In the rows, 128 means zero.
[157 111 153 131 138 110 104 101 140 126 141 124 106 117 146 140  93 123
 149 146 111  82  89 130 157  96 126 111 173 144 150 106 185  63 153 196
 183 147 164 138  67 107 141  87 145 128 153  95 129] | K_743
[ 85 165 167 110 161 117 111 133 136  96  81 116  78 143 157 122  93 151
 119 144 170 114 113 127 130  96  75 126 116 138 140 104 149 169 105 127
 114  80 119 100 129 130 111 143 133 135 105 176 117] | K_795
[122 129 162 124 132 123 131 164  82 113 117  96  92 107 102 144 134 167
 169 148 159 118 129 160 133 144 142 119 121 115 173  98 126 153 163 142
 149  96 163 118 114 182 140  42  89 199 120 127  97] | K_876
[119 151 150  99 155  78 106 128 109 130 115 103  88 143 140 137 126 139
 149 146 150 124  84 148 121  99  66 114  94  93 157  89 144 161  87 148
 150  78  83  99 141 115 130 169 132 126 129 173 136] | K_898
[159 133 127 141 135 163 114 133  97 131 155 144 114 115 131 156 133 128
 145 146 145 119  94 143 128 138 146 134 117 167 150 140 151  66 149 150
 203 115 144 121  93 129 150 102 122 118 129 124 146] | K_898
[156 120 160 152 135  89 141 149  81 126 105 115  92 103 103 150 170 146
 164 150 168 144 123 140 161 167  91 126 127  79 143  85 133 170 172 143
 166  85 177 109 151 165 133  93 100 182 126 101 105] | K_876
[142 152 185 159 161 102 146 119 131  80 108 101 100 117 120 130 112 139
 155 181 148 117 120  99 134 123 122  90 108  84 150 107 142 130 131 135
 123 110 148 112 130 157 128 148  84 142 157 110 157] | K_162
[107 147 151 161 141 116 131 132 129 121 122 113 118  98 141 106 121 153
 118 186  96 123 138 115 129 135 144 132 118  88 137 100 137 140 117 123
 127  51 138  65  93 138 114  96 104 136 170 121 173] | K_259
[139 116 139 104 126  97 115 142 113 110 129 114  98 119 126 185 130 156
 170 161 157 156 102 152 145 125 114  86 115 105 163  82 160 151 142 150
 158  93 146 109 149 160 129 105 118 186 107 110 107] | K_588
[121 145 172 135 142  86 155  96 144  77 124 123 101  95 147 117 109 147
 128 193 119 114 127  98 141 157 143 122 122  81 142  87 159 119 131 139
 111  81 142 106 126 144 126 105 117 131 168  99 158] | K_259
[157 105 124  93 117 103 106 113 115 142 155 159 107 136 127 126  95 127
 113 179 159 127 125 102 138 115 125 119 136 126 141 133 164  45 141 159
 204 103 107 114 115 135 119 133 193 119 104  89 114] | K_743
[148 149 193 175 146 151 140 118  79 100 127 106  97 109 123 138 130 157
 196 132 181 141 132 131 153 148 135 121 120  99 153  64 141 137 173 142
 148  96 141 106 136 201 113 118 107 186  88 115 107] | K_795
[130 157 137 137 140  79 116 123  97  99  82 104  96 145 139 144 133 119
 150 153 171 151 109 125 112 105  84 127  90 111 199 124 108 137  94 102
 137  90 105 115 144 127 131 196 146  96 114 182 123] | K_795
[111 160 182 157 157 111 121 154 126  97 110 103 113 133 130 129 113 147
 133 176 119 110 141  95 118 110  94 117 130  73 160 109 153 156 129 146
 141  75 128  56  97 151 101 119  93 174 139 123 185] | K_694
[134 124 175 119 173 145 109 107 114 141 164 133  74 135 173 142 109 126
 153 143 150 116 109 128 162 138 127 120 139 142 165 108 136  60 156 117
 171 131 140 126  68 111 143  81 171 159 101  96  95] | K_6
[118 124 192 164 150  92 132 141 119 120 134 128 118 138 136 132 115 137
 123 199 145 134 140 119 130 120  96 108 155  72 148  92 116 127 133 130
 127  65 138  69 118 166 145 104 136 153 166  78 122] | K_588
[169 123 141 150 138  66 115 135  95 128 112 113  93 104 134 183 133 141
 160 131 151 135 105 120 158 141 111 112 135  79 148 101 173 167 161 154
 148 105 177 124 141 158 109 110  98 179 135  98 125] | K_743
[158 105 108 163 121 121  97 130 127 134 156 131 123 133 162 119  87 134
 120 157 130 122 111 125 130 118 143 142 134 146 160 131 176  64 147 140
 166 131 147  98  88 119 116 100 162 145 124 105 148] | K_6
[136 103 130 126 138 154 120 155 114 140 137 141  89 128 124 105 130 152
 129 176 125 123 113 162 143 114 150 134 150 160 178 119 171  83 149 123
 214 103 141 106  71 109 107  53 134 135 120 119 113] | K_259
[ 98 143 138  82 144 102  86 139 112 146 106  81  98 163 163 142 124 153
 148 147 128 155  89 174 136  88  78 102 112  87 137  97 132 180  84 160
 137  71 114 100 140 120 118 155 124 145 139 181 104] | K_588
[ 99 138 141 114 168  78 107 170 111 116 101  98  89 150 151 143 136 148
 158 149 116 125 106 175 140  84  49 139 117 131 168 107 130 148 116 110
 132  66  94 108 125 107 109 141 151 113 136 162 134] | K_401
[161 122 166 167 145 112 132 145 110 133 116 139  96  90 128 178  91 150
 158 138 134 121 119 111 164 147  83 126 122 111 146  93 159 131 146 122
 138  86 167  88 141 182 116 113 104 172 138 110 118] | K_879
[113 143 188 153 174  99 130 132 139  84 111 125  86 134 120 119 142 133
 138 187 147 123 125 112 135  95 143 117 139  90 156 106 143 106 135 123
 136  27 132 121 119 166 127 115  98 138 150  91 135] | K_259
[134 155 156 164 133  84 132 124 122  89 105 117 137  99 101  95 121 127
 133 163 127 101 147 105 136 110 118 135 124  95 165  93 146 144 138 129
 144  81 120 101 135 135 128 127  98 162 136 130 156] | K_259
[103 108 178 146 154  96 126 117 142  85  96 121 118 103 122 129 119 162
 134 189 110 102 134  98 129 104 125 129 117 114 127  93 149 110 134 171
 106  86 112  90  84 163 124 157 100 152 157  88 155] | K_401
[111 117 174 140 148 119 150 129 166 122 129 147 109 120 121 123 138 152
 100 202 111 117 137  83 139 117 102 117 130  81 123  90 156 126  85 138
 128  53 111  62  99 156 125 104 104 140 170  86 164] | K_879
[116 138 181 199 156 121 154 109 131 111 110 125 113 118 120 129 121 147
 113 204 100 117 133  94 140 116 134 142 147  81 159 101 164 151 127 149
  85  61 127  84  86 169 134 126 111 148 153 106 175] | K_879
[157 127 184 147 135 126 163 133  96  97 111 117  62  95 119 150 104 164
 179 156 148 123 115 136 149 135 112 113 136 135 120  63 146 126 161 150
 125  97 160 121 114 172 137 105 104 194 129 108 119] | K_879
[107 159 171 111 177  69 101 112 106 117 121 104  74 165 176 149 119 120
 152 136 166 142  86 144 146 104  87  66  86 118 150  96 124 168 109 137
 123  95 111 101 151 114 141 131 133 132 121 181 132] | K_898
[125 136 171 172 137 127 140 124 121 111 125 103 141 134 111 105 101 130
 138 170 124 106 160 109 117 112 152  93 128 113 135  99 136 147 106 135
 116  87 103  76 116 161 121 132 128 154 113 132 149] | K_162
[153 119 150 107 146 159  93 134 132 133 172 124 117 123 156 114  89 157
 132 144 114  79 106 134 132 115 127 168 155 142 165 107 164  70 154 146
 219 128 125 105  77 107 134  83 122 152 150 100 140] | K_6
[150 140 162 134 154 143  83 130 118 120 164 123  97 130 158 133 117 155
 152 157 129 104 102 154 150 119 142 113 146 145 131  99 168  86 159 148
 175 111 141 117  70 114 144  99 126 156  98 106 125] | K_6
[129 127 136 122 147 161  94 160 160 140 151 146 150 142 105 129  92 132
 133 130  95 101 109 158 122  80  99 131 157 145 196 131 179  88 121 140
 165 109 117 117  80 137 120 108 117 116 125 132 145] | K_879
[137 117 156 126 153 132 119 111 138 118 171 143 110 127 150 132 151 132
 133 159 127 115 105 125 142 156 123 120 111 130 194 102 155  77 148 142
 159 142 152 121  70 115 149  97 132 125 103  90 125] | K_6
[130 125 178 141 139 141 163 137  97 133 125 139  95 116 106 144 132 151
 147 152 168 114 112 129 149 181 107 112 133  90 167  81 152 152 184 159
 169 124 171  94 103 172 123  60 116 225 120  99  86] | K_694
[139 159 176 136 138  99 129 138 123 102 118 102  96 123 110 124 125 149
 159 148 162 107 120 154 158 129  95 125 104 102 188  97 120 167 190 137
 165  89 149 107 142 163 124  97 124 159 111 121 129] | K_6
[126 145 191 170 150  97 101 138 112  98 115 102 132 138 146 111 138 111
 151 189 130 111 139 121 133 112 151  86 117 127 159 125 134 112 148 172
 110 111 126 113 138 166 148 138 121 144 122 115 148] | K_898
[130 153 210 156 147  98 130 116 133  83 137 122  94 121 137 110 108 146
 136 184 127  87 144 104 130 130 113 103 112  99 132  90 114  99 138 145
 120  72 129  93 107 174 137 134 129 150 108 109 144] | K_6
[163 116 116 168 132 140 147 118  99 128 138 128  96  96 132 158 155 142
 162 164 102 136  98 134 144 116 138 153 177 129 153 103 168  83 126 130
 180  78 127 118  71 125 115 108 140 133 137 102 144] | K_259
[139 110 145 131 105 102 172 137 124 123 109 133  96 125 113 132 124 157
 140 150 134 111 129 109 126 147 132 139 124  93 157  80 161 172 156 188
 138 117 134 120 138 171 136  89 108 192 126 109 105] | K_879
[138 126 137 156 139 158 143 138  97 118 134 146 101 117 118 155  94 140
 140 177 136 124 123 146 139 114  83 137 140 150 179 129 172  85 149 135
 140 134 159 101  86 123 112  78 139 143  85 113 129] | K_162
[138 111 137 128 127 117 112 120 103 173 164 132 144 107 148 140 117 116
 119 136  87 109 106 146 136 175 126 117 167 115 176 123 161 108 137 163
 165 119 162 100  99 134 141  99 154 121 116 119 117] | K_898
[116 115 172 142 137 109 128 104 138  83 102 105 118 121  95  98 113 140
 131 181 113 120 134  87 116  76 160 118 117  85 109 103 147 122 128 167
 137  54 116  76 107 161 105 184 133 171 147 119 150] | K_401
[125 151 149 135 149  68 102 115 136  76 117 118 122 138 124 154  96 135
 151 210 122  94 142  75 144  81 107 106 108  83 168 144 139  72 121 130
 132  85 103 110 121 157 130 113 161 140 138 131 150] | K_876
[126 145 142 184 130  91 113 125 141 103 106 101 162 119 103 129 123 140
 151 191  90  95 129 126 138  75 109  90 125 101 161 106 164 130 110 167
 108 112 129  95 107 145 124 114  81 158 132 137 161] | K_162
[132 127 179 128 157  94 134 112 153  89 154 138 108 111 150 105 134 129
  97 163 118  95 116  64 150 138 139 123 127  66 171  92 156 122 115 134
  98 100 118 101 101 161 136 158 114 158 135 112 160] | K_6
[118 142 201 150 165 109 141 131 135  78 130 139 126 135 122 128 132 146
 148 178 124 100 133 110 149 112 111 131 143  82 127  95 133 111 139 129
 138  47 117  90 122 184  97 113 102 181 165 133 138] | K_401
[128 128 124 133 141 129 111 139 134 139 146 136  99 116 131 170 112 161
 151 135 124  96  87 162 132 119 127 121 142 157 144 123 189  84 141 159
 155 130 155 141  62 122 142  55 117 119 127 104 124] | K_898
[136 112 141 105 145 111 121 160 119 139 118 123  66 123  99 156 107 160
 165 128 166 119  99 142 152 103 137 124 130  88 173  86 166 165 151 131
 173  63 129  93 107 165 130  76 113 181 151 115  92] | K_879
[111 127 190 151 144 113 121 134 150  94 119 125 123 126 139 143 102 145
 117 173 101 103 145  87 129 113 124  92 104 135 128 113 150  88 111 154
 101 110 132  91 106 158 127 116  86 145 134 108 175] | K_694
[131 149 217 116 158 116 131 125 129  98 132 125  67 101 125 108 109 148
 125 162 129 110 145  89 145 117 107 142 113  85 109  87 131 102 144 134
 135  52 124  88 102 142 113 126 135 183 135 102 163] | K_6
[153 130 170 143 134 150 145 107 125 119 161 141 122 144 150 158  54 142
 144 156 135 129  99 116 128 134 146 126 157 111 165 108 171  73 161 152
 152 161 140 105  70 129 125 127 152 139 129 105 150] | K_694
[132 143 185 134 134 140 133 149  99 154 143 130 108 123 118 159 142 161
 159 144 157 108 128 151 146 177 148 112 123 107 159  91 139 154 151 156
 188  55 148 112 125 209 108  65 102 189  91 130  83] | K_743
[115 139 176 143 137  89 128 119 135 113 142 113 117 129 142 104 104 140
 132 185 108  89 151 109 142 133 117 125 140  72 166  91 144 102  97 140
 167  58 122  83 126 157 122  87 116 151 140 154 144] | K_588
[141 118 157 147 140 117 150 139 118 115 116 124  70 125 119 162 111 153
 169 135 157 107 113 137 135 143 128 119 140  94 160  89 159 157 148 160
 165  64 156 101 122 195 122  62  91 177 134 115 110] | K_879
[149 113 136 162 127 161 144 125 115 141 176 136 131 127 125 141 119 133
 139 141 118  92  94 165 130 144 190 117 164 158 166 118 159  79 140 139
 167 132 143 141  81 149 153  41 132 140 133 130 134] | K_898
[127 113 144 155 156  85 110 137 140 110  87 114 112 143 136 132 129 136
 146 193 126  71 123 117 142 129 108 126 134  29 144 115 128 141 121 163
 141  90 146 105 110 156 151 120  93 139 158 122 148] | K_876
[109 142 118 109 145  52 109 136 109 111 109 103 113 150 122 147 180 137
 149 162 121 125 102 155 125 108  52 100 122  57 175 102 137 175  75 151
 121  79 100 118 123 132 134 124 108 136 116 176 130] | K_876
[126 151 219 148 155  65 113 115 144 126 125 107 127 127 137 137 113 129
 154 171 125  80 152 112 179 131 109  88  98  77 168  94 135  94 114 150
 146  76 137 112 128 155 132  92 111 121 136 115 137] | K_743
[149  88 158 136 139 173 130 108 124 155 142 149 134 118  99 136 108 143
 115 175 101 125 101 143 126 131 178 108 166 134 159 116 171 101 130 158
 171 130 132 100  55 136 125 123 116 140 128 112 129] | K_162
[110 161 185 143 162  96 154 122 147  99 120 136 123 101 111 117 139 133
  97 170 126 112 138 107 162 156 119 116 120  77 155 101 158 140 112 120
 119   4 118 105 138 171 112 125 115 118 141 113 172] | K_259
[169 115 122 139 124 116 117 113 101  98 139 115 116 136 132 116 102 120
 139 170 123 101 107 132 121 120 143 115 160 149 145 151 165  33 151 173
 179 156 153 168 105 114 157  83 171 131 151 112 122] | K_876
[156 111 164 120 132 123 126 148  84 119 116 121  97 114 131 155 121 149
 162 118 175 128 107 139 160 127  91 148 110  78 184  82 142 135 170 168
 179 110 156  94 150 161 130  77 100 170 152 104  97] | K_795
[155 135 140 140 141 126 110 146 120 114 163 145 106 122 147 167  63 140
 161 154 119 104 119 110 127 125  95 143 150 142 174 117 175  52 144  89
 183 138 148  90  91 112 111  95 156 150 113 128 134] | K_694
[126 135 182 137 150 106 126 137 115 100 120 126 106 112 109 147 124 123
 135 189 125 127 117 100 159  61 127  88 119  94 155 122 116 111 141 140
 103  84 104  84 115 180 125 101 138 195 167 121 180] | K_898
[107 163 112 103 144 103 118 145  94 128  99 111  87 135 137 140 150 137
 151 124 143 144  83 156 136  69  65 106 126 115 141  97 142 178  99 151
 122  75  85 122 109 114 116 146 142 166 113 165 100] | K_259
[126 156 220 129 151  85 133 134 134  77 119 120  88 139 131 126  90 133
 151 172 124  96 131  95 119 117 128  86 126  79 160  91 143  95 136 160
 135  97 128 112 108 157 131 127  99 187 120 140 156] | K_694
[106 161 140 114 154  84 114 128 114  94  99  87 100 181 152 123  91 125
 169 174 148 111 100 171 121  85  55 109  99 104 191 108 126 149 112 142
 110 113 123 125 157 110 134 146 138 116 110 188 109] | K_162
[157 127 189 121 128 112 162 141 126 115 123 110  77 138 129 144 112 169
 158 162 167 119 114 150 148 150 146 130 125  96 156  82 110 149 188 139
 156  96 136 142 144 176 138 118 133 164 114  87 122] | K_6
[144 141 174 148 145  93 106 141 151 117 113 135 115 110  95 138 116 118
 128 165  93  96 120  89 124  80 124  90 122  77 131 138 128 120 118 137
 155  80 121  84 116 162 118 146 121 150 162 138 177] | K_898
[134 130 178 141 144  92 149 146 141 101  97 130 129 107 102 144 129 145
 129 165 110 108 125  84 139  93  92 143 128  70 125  99 136 137 125 139
 132  60 106  95 121 154 114 188 122 166 166 105 158] | K_401
[162 122 129 146 106 145 154 109 129 105 114 138 116 135 113 153 122 125
 149 184 136 146  93 149 122  86 167 125 168 141 158 132 154  80 149 159
 181 122 139 149  90 116 130 126 141 126 114 100 137] | K_259
[129 130 172 151 118 118 145 147 107 131 106 112 121 118 117 163 116 157
 157 138 144 116 105 137 128 139 110  95 138 117 163  79 167 161 160 202
 145 123 147 104 113 182 121  90  99 230 114 105 105] | K_694
[114 127 129 158 124 120 134 106 113  90 138 131 138 126 130 157 114 158
 137 188 113 134 101 151 122 101 140 114 127 160 168 111 159 100 154 173
 129 116 124 102  72 138 132  99 127 144 113 127 159] | K_401
[149 139 185 143 139 149 171 126  89 114 123 111  83 124 116 164  99 168
 160 157 150 138 108 142 130 143 128 114 122 107 152  85 159 157 154 163
 154  86 161 104 121 164 104 107  99 184  99 132 125] | K_162
[116 108 154 131 171 113 126 119 114  98 150 142  97 159 184 110  94 141
 130 172 126  94 110 145 129 151 103 146 158 139 153 102 171  61 177 165
 164 122 165 127  80  96 137  70 148 138 136 108 116] | K_401
[158 123 164 166 125 116 158 149  86  94 105 125  98 104 114 138 119 138
 142 138 204 125 114 127 131 150 114 139 122 102 183  88 145 144 167 136
 152 110 170 104 147 172 138  85 118 178 148  96 101] | K_795
[146  95 159 154 141 132 170 139 109 138 116 147  65 106 140 178 121 154
 155 180 139 135 118 119 139 171 105 126 162  90 144  87 131 145 154 131
 141  91 165  94 111 189 129  99 116 180 122  75 118] | K_879
[106 125 157 141 137 103 144 123 146  99 111 132 117  97  94 113 131 135
 127 190 138 124 141 111 133 102 159 118 127  95 162  92 123 121 131 117
 120  60 114  97  96 158 143 113 105 145 142  88 161] | K_259
[137 171 190 152 144  87 136 125 154  76 132 118 115 109 114 112 119 138
 133 191 142  83 133 105 161 132 129  95 114 108 166 107 121 115 145 102
 132  69 122 102 117 178 129 120 148 148 135 124 158] | K_6
[142 154 185 148 133 124 160 136  80 136 100 115 101 113 102 132 101 143
 159 155 151 109 129 141 145 162 111  96 123 107 160 108 128 138 167 172
 161  89 141 121 130 187 113 104 132 201 101 140  99] | K_162
[111 140 193 146 155  94 118 136 143  92 110 123 155 113 123 143 122 150
 121 188  75  87 122 115 140 100  99 134 136  82 163 100 184 148 111 172
 128  55 106  60 102 147  93 120 112 173 176 137 161] | K_401
[152 108 148 135 128 106 104 155  99 132 113 118  90  99 116 150 121 167
 145 118 140 133 106 105 149 104 140 115 122  88 155  82 152 160 154 142
 165  83 155  75 116 175 121 124  98 184 134 125  99] | K_795
[168 147 170 164 135 159 169 132 103 103 141 102 100 121 120 159  84 160
 188 143 145 111 111 145 151 147 134  86 124 107 141  94 140 141 176 153
 161 116 165 115 138 189 112  95 115 164 114 119 137] | K_162
[155 102 139 155 136 151 120 115 110 114 173 169 116 116 136 117 130 125
 121 160 124 106 108 122 143 147 120 120 158 132 181 102 176  61 161 148
 192 150 157 101  93 131 142  56 157 140 112 103 103] | K_795
[132 137 145 151 153  90 115 137 111  95 107  91  96 125 154 111 104 139
 165 177 147 109 128 101 149  84 146 117 129  63 149  90 138 131 135 126
 124  89 118 106 118 135 148 156 115 153 137  98 140] | K_259
[163 115 133 149 110 130 132 124 100 124 160 134 129 125 132  98 122 160
 109 157 126 135 107 114 128 135 159 119 137 124 135  87 187  80 143 164
 163 125 134 110  83 119 133 107 160 149 144 112 118] | K_795
[134 116 179 139 136 109 127 110 120 109 133 113 130 131 123 131 120 126
 132 182 110 107 110 107 126  84 162  94 121  86 176 105 144 129 110 185
 126 110  76  84 116 170 142 135 126 155 153 128 172] | K_898
[149 102 158 149 151 137 124 116  92 117 156 154 107 138 146 141 126 136
 147 155  98 113 117 139 165 109 134 131 173 138 144 117 166  75 160 159
 160 139 113 102  60 115 126 112 160 116 109 111 118] | K_401
[118 168 170 105 146  98 100 152  93 121  82 113  88 137 109  98 152 148
 122 157 156 146 102 136 112  79  75 128 122  92 149  88 160 168 111 159
 150  68  77 118 132 112 120 188 137 178 109 165 103] | K_795
[143 130 120 162 138 156 128 138 104 126 138 128 133 130 110 121 110 126
 149 151 139  94 109 165 109 137 101  96 133 148 169 114 151 116 146 165
 190 128 147 102  86 131 135  79 122 154 106 134 128] | K_162
[114 179 111 117 143  92  81 139  83 105 101  82  94 142 159 116 135 143
 142 128 148 131  86 132 127  69  56 108  96 116 158 102 151 173 113 156
 137 113 118 114 138  91 146 162 139 146 108 184  99] | K_795
[135 126 153 164 126  76  94 136 102 115  98 105 138 127 121 120 167 129
 129 173  91 109 128 121 129  91 106  96 132  63 163 103 145 137 102 194
 148  66 115  69 100 146 129 111 109 157 153 140 141] | K_795
[157 107 117 135 111 112 135 100 142  98 149 137 114 136 140 140  95 146
 153 171 130 119 100 147 150 105 163 111 131 127 166 101 177  71 146 152
 170 154 153 126  92  99 144  80 123  90 120 101 131] | K_259
[156  99 118 124 137 132 108 116 129  88 140 149 110 129 159 173  58 153
 142 169 111 124  78 128 153  85 149 137 152 114 155 142 216  73 173 181
 150 166 145 106  76 118  99 123 145 138 140 105 159] | K_401
[149 140 173 106 141 106 141 114 113  97 119 106  77 107 113 128 150 134
 159 129 190 116  94 142 176 139 121 101 109 122 185  89 135 154 182 148
 169 135 155 143 137 149 144  89 113 193 115 112 101] | K_6
